Below are the code and all the weights of a small trained network. Each question names an input and a target symbol and asks about switching units off, where a switched-off unit gives its printed mean instead of its output.

import numpy as np


def w(rows, s, z=0):
    codes = np.array(rows[::2]) - 128.0
    scale = np.full(codes.shape[1], s)
    scale[-1] = z or s
    return codes * scale


def f(y):
    return y / 2 * (1 + np.tanh(0.7978845608 * (y + 0.044715 * y**3)))


def softmax(a):
    e = np.exp(a - a.max(-1, keepdims=True))
    return e / e.sum(-1, keepdims=True)


def log_softmax(a):
    a = a - a.max(-1, keepdims=True)
    return a - np.log(np.exp(a).sum(-1, keepdims=True))


def net(x, mask):
    ids = ['αβγζηθμξστφψ'.index(c) for c in x.split()]
    T = len(ids)
    res = E[ids] + P[:T]
    r = res
    for j in range(3):
        rows = slice(3 * j, 3 * j + 3)
        q, k, v = (r @ M[0][rows].T for M in (Q, K, V))
        z = softmax(np.where(np.tri(T) > 0, q @ k.T / 3**0.5, -1e9)) @ v
        o = O[0][rows]
        res = res + np.where(mask[j], z, o[:, -1]) @ o[:, :-1]
    y = f(res @ A[0][:, :-1].T + A[0][:, -1])
    res = res + np.where(mask[3:7], y, B[0][:, -1]) @ B[0][:, :-1]
    return log_softmax(res[-1] @ U[:, :-1].T + U[:, -1])


Q, K, V, O, A, B = {}, {}, {}, {}, {}, {}
E = w([
[120,97,164,168,186],'α',
[116,104,214,133,185],'β',
[70,97,137,209,143],'γ',
[130,105,187,183,142],'ζ',
[100,61,150,94,96],'η',
[152,97,74,172,61],'θ',
[84,108,111,200,19],'μ',
[226,121,138,91,119],'ξ',
[171,105,185,135,7],'σ',
[58,169,185,127,30],'τ',
[111,161,95,62,65],'φ',
[175,252,132,145,67],'ψ',
],0.016)
P = w([
[102,1,217,126,162],'0',
[108,19,215,116,131],'1',
[126,44,189,107,94],'2',
[141,100,164,107,62],'3',
[148,112,178,106,51],'4',
[148,124,199,107,49],'5',
],0.006)
Q[0] = w([
[120,87,87,186,128],'H1',
[134,190,90,137,178],'H1',
[129,109,124,59,187],'H1',
[118,143,140,90,124],'H2',
[141,114,136,160,117],'H2',
[175,90,248,149,119],'H2',
[130,164,56,123,192],'H3',
[168,86,176,113,117],'H3',
[163,108,102,132,90],'H3',
],0.017)
K[0] = w([
[177,133,142,102,123],'H1',
[140,107,161,157,212],'H1',
[110,51,127,145,129],'H1',
[131,145,137,153,127],'H2',
[112,129,132,109,97],'H2',
[140,152,111,124,97],'H2',
[83,5,157,157,155],'H3',
[122,193,128,147,78],'H3',
[110,157,162,112,134],'H3',
],0.017)
V[0] = w([
[200,49,104,75,80],'H1',
[212,170,153,194,132],'H1',
[142,67,214,108,152],'H1',
[117,125,151,171,82],'H2',
[150,216,185,116,134],'H2',
[166,128,98,160,143],'H2',
[136,109,88,68,68],'H3',
[137,181,94,7,171],'H3',
[24,153,142,104,82],'H3',
],0.011)
O[0] = w([
[214,101,118,32,96,212],'H1',
[228,146,166,212,105,175],'H1',
[129,186,227,29,138,210],'H1',
[139,147,107,150,66,255],'H2',
[104,234,187,83,138,171],'H2',
[189,113,173,168,152,71],'H2',
[169,170,51,125,92,184],'H3',
[115,158,78,30,222,21],'H3',
[2,178,86,136,54,193],'H3',
],0.008,0.0053)
A[0] = w([
[128,176,180,113,242,147],'N1',
[93,133,212,235,214,169],'N2',
[54,116,139,164,226,167],'N3',
[127,3,89,176,199,255],'N4',
],0.0063,0.0077)
B[0] = w([
[156,167,123,91,131,150],'N1',
[103,150,120,167,189,254],'N2',
[88,183,109,69,124,133],'N3',
[127,133,17,110,246,179],'N4',
],0.014,0.0048)
U = w([
[139,173,116,96,180,131],'α',
[121,180,179,73,165,2],'β',
[80,145,78,157,164,81],'γ',
[111,87,214,177,167,224],'ζ',
[77,6,192,77,141,207],'η',
[182,64,62,140,147,189],'θ',
[108,37,104,197,98,48],'μ',
[226,129,122,67,173,203],'ξ',
[186,54,192,128,78,76],'σ',
[37,136,161,137,80,18],'τ',
[103,190,24,34,131,240],'φ',
[174,254,94,158,120,148],'ψ',
],0.0073,0.0038)

Each question gives the input, a string of symbols that net reads in full, and the target symbol t.
The units are the heads (3 rows each of Q, K, V and O) and the neurons (one row each of A and B). Each row of codes is followed by its name. A weight is (code - 128) times the scale printed after its matrix; where a second scale follows, it is the last column's (O, A, B and U).
mask holds one flag per unit, heads first, then neurons. A switched-off unit (its flag False) gives its mean, the last column of its rows in O or B, instead of its output. The means were averaged over made-up inputs and are rounded, as every weight is.
A unit's drop is (log p(t) with every unit on - log p(t) with that unit switched off) / (log p(t) with every unit on - log p(t) with every unit switched off).
The circuit of an input: a set's keep is (log p(t) with only the set's units on - log p(t) with every unit switched off) / (log p(t) with every unit on - log p(t) with every unit switched off). Starting from all 7 units, units are removed one at a time, each time the one whose removal leaves the highest keep (on an exact tie, the one counted first), for as long as the keep stays at least 0.8.
circuit, biggest first: the units of the circuit, biggest drop first
most important unit: the unit with the biggest drop
k most important neurons: the k neurons with the biggest drops, biggest first
heads that matter: for each layer, one digit per head in row order, 1 if its drop is at least 0.15 and else 0, layers parted by /
input μ τ τ β, target τ: heads that matter -> 001
input ζ σ ζ μ, target σ: 2 most important neurons -> [N2 N4]
input ζ τ μ, target τ: most important unit -> H3
input σ ζ θ, target σ: heads that matter -> 101
input ζ ζ γ ζ, target ζ: heads that matter -> 101
input θ ζ α τ γ ζ, target τ: heads that matter -> 001
input η μ ζ ζ, target μ: heads that matter -> 011
input θ ζ ζ, target θ: circuit, biggest first -> [H2 N4]
input γ ψ ψ ψ γ, target ψ: circuit, biggest first -> [H2 H1]
input σ φ μ, target φ: heads that matter -> 101
input σ β ψ ψ γ ζ, target ψ: heads that matter -> 111
input μ ξ ζ, target ξ: circuit, biggest first -> [H3 N4]
input η α β, target η: heads that matter -> 110
input ζ ζ ξ ζ ψ γ, target γ: most important unit -> H1
input φ α θ, target φ: heads that matter -> 101
input σ ζ γ, target σ: heads that matter -> 101
input ζ σ η, target σ: circuit, biggest first -> [H1 H3 N4]
input θ ψ γ, target γ: circuit, biggest first -> [H1 N4 N2]
input ζ ξ θ, target ξ: circuit, biggest first -> [H3 H1]
input σ γ ζ, target σ: most important unit -> H1
input ζ γ α ζ ζ η, target η: heads that matter -> 100
input φ ζ φ θ α, target φ: circuit, biggest first -> [H1 H3]
input θ α θ ζ θ μ, target μ: heads that matter -> 111
input φ ξ ζ, target φ: circuit, biggest first -> [H3 H1]
input γ η α, target η: circuit, biggest first -> [H1 H2]
input ζ ζ ζ ζ β, target ζ: circuit, biggest first -> [H3 N2]
input ζ ζ ξ ζ α, target ξ: most important unit -> H3
input α μ γ σ σ μ, target σ: heads that matter -> 100
